Below is a small trained network, with its code and all its weights. Each question gives an input and a class and asks what happens when units are switched off, that is, made to give their printed mean instead of their output.

import numpy as np


def w(rows, s, z=0):
    codes = np.array(rows[::2]) - 128.0
    scale = np.full(codes.shape[1], s)
    scale[-1] = z or s
    return codes * scale


def f(y):
    return y / 2 * (1 + np.tanh(0.7978845608 * (y + 0.044715 * y**3)))


def log_softmax(a):
    a = a - a.max(-1, keepdims=True)
    return a - np.log(np.exp(a).sum(-1, keepdims=True))


def net(x, mask):
    res = np.array(x, float).reshape(1, 2) / 4 @ E
    y = f(res @ A[0][:, :-1].T + A[0][:, -1])
    res = res + np.where(mask, y, B[0][:, -1]) @ B[0][:, :-1]
    return log_softmax(res[-1] @ U[:, :-1].T + U[:, -1])


A, B = {}, {}
E = w([
[180,97,125,137,182,153,81,65],'x0',
[255,125,192,85,143,111,173,124],'x1',
],0.022)
A[0] = w([
[157,144,178,91,188,81,128,72,168],'N0',
[188,136,183,88,190,132,146,62,160],'N1',
[76,170,163,95,78,138,168,179,190],'N2',
[205,136,174,94,105,41,241,135,174],'N3',
[50,78,83,213,126,182,140,91,254],'N4',
[134,229,141,199,51,125,205,212,179],'N5',
[154,80,171,96,184,95,136,188,142],'N6',
[133,72,34,241,215,254,91,68,214],'N7',
],0.0097,0.0052)
B[0] = w([
[138,71,219,123,106,201,202,113,201],'N0',
[76,110,133,125,120,122,168,37,232],'N1',
[98,184,54,106,112,123,188,160,201],'N2',
[93,1,130,151,193,120,154,137,249],'N3',
[154,115,61,178,38,191,111,128,246],'N4',
[75,154,93,129,125,111,224,199,217],'N5',
[145,65,197,160,156,88,131,104,181],'N6',
[170,141,86,145,155,186,65,88,250],'N7',
],0.0096,0.02)
U = w([
[108,67,163,125,141,119,159,153,201],'0',
[137,113,93,118,178,33,165,247,117],'1',
[153,153,157,121,139,160,119,56,71],'2',
[127,147,187,52,117,157,100,208,40],'3',
[63,240,101,146,86,137,155,202,164],'4',
[144,150,80,135,112,255,58,135,199],'5',
[132,118,175,48,91,73,32,203,2],'6',
[118,148,115,150,132,28,75,117,33],'7',
],0.0091,0.003)

Each question gives the input, the list of numbers given to net, and the class t.
The units are the neurons (one row each of A and B). Each row of codes is followed by its name. A weight is (code - 128) times the scale printed after its matrix; where a second scale follows, it is the last column's (A, B and U).
mask holds one flag per neuron, in row order. A switched-off neuron (its flag False) gives its mean, the last column of its row in B, instead of its output. The means were averaged over made-up inputs and are rounded, as every weight is.
A unit's drop is (log p(t) with every unit on - log p(t) with that unit switched off) / (log p(t) with every unit on - log p(t) with every unit switched off).
The circuit of an input: a set's keep is (log p(t) with only the set's units on - log p(t) with every unit switched off) / (log p(t) with every unit on - log p(t) with every unit switched off). Starting from all 8 units, units are removed one at a time, each time the one whose removal leaves the highest keep (on an exact tie, the one counted first), for as long as the keep stays at least 0.8.
circuit, biggest first: the units of the circuit, biggest drop first
top k neurons: the k neurons with the biggest drops, biggest first
drop when u is switched off: that unit's drop, to one decimal
input [-6,7], class 1: circuit, biggest first => (N5)
input [-2,-4], class 4: circuit, biggest first => (N7 N3)
input [3,2], class 2: top 2 neurons => (N5 N3)
input [7,1], class 2: top 2 neurons => (N4 N1)
input [-1,-1], class 4: top 2 neurons => (N3 N7)
input [-8,1], class 1: top 2 neurons => (N4 N3)
input [8,7], class 0: top 4 neurons => (N3 N0 N6 N4)
input [-4,0], class 4: top 3 neurons => (N3 N6 N2)
input [3,1], class 2: top 2 neurons => (N4 N3)
input [-2,2], class 1: drop when N0 is switched off => 0.2
input [5,6], class 0: drop when N3 is switched off => 0.4
input [-5,1], class 1: drop when N5 is switched off => 0.0
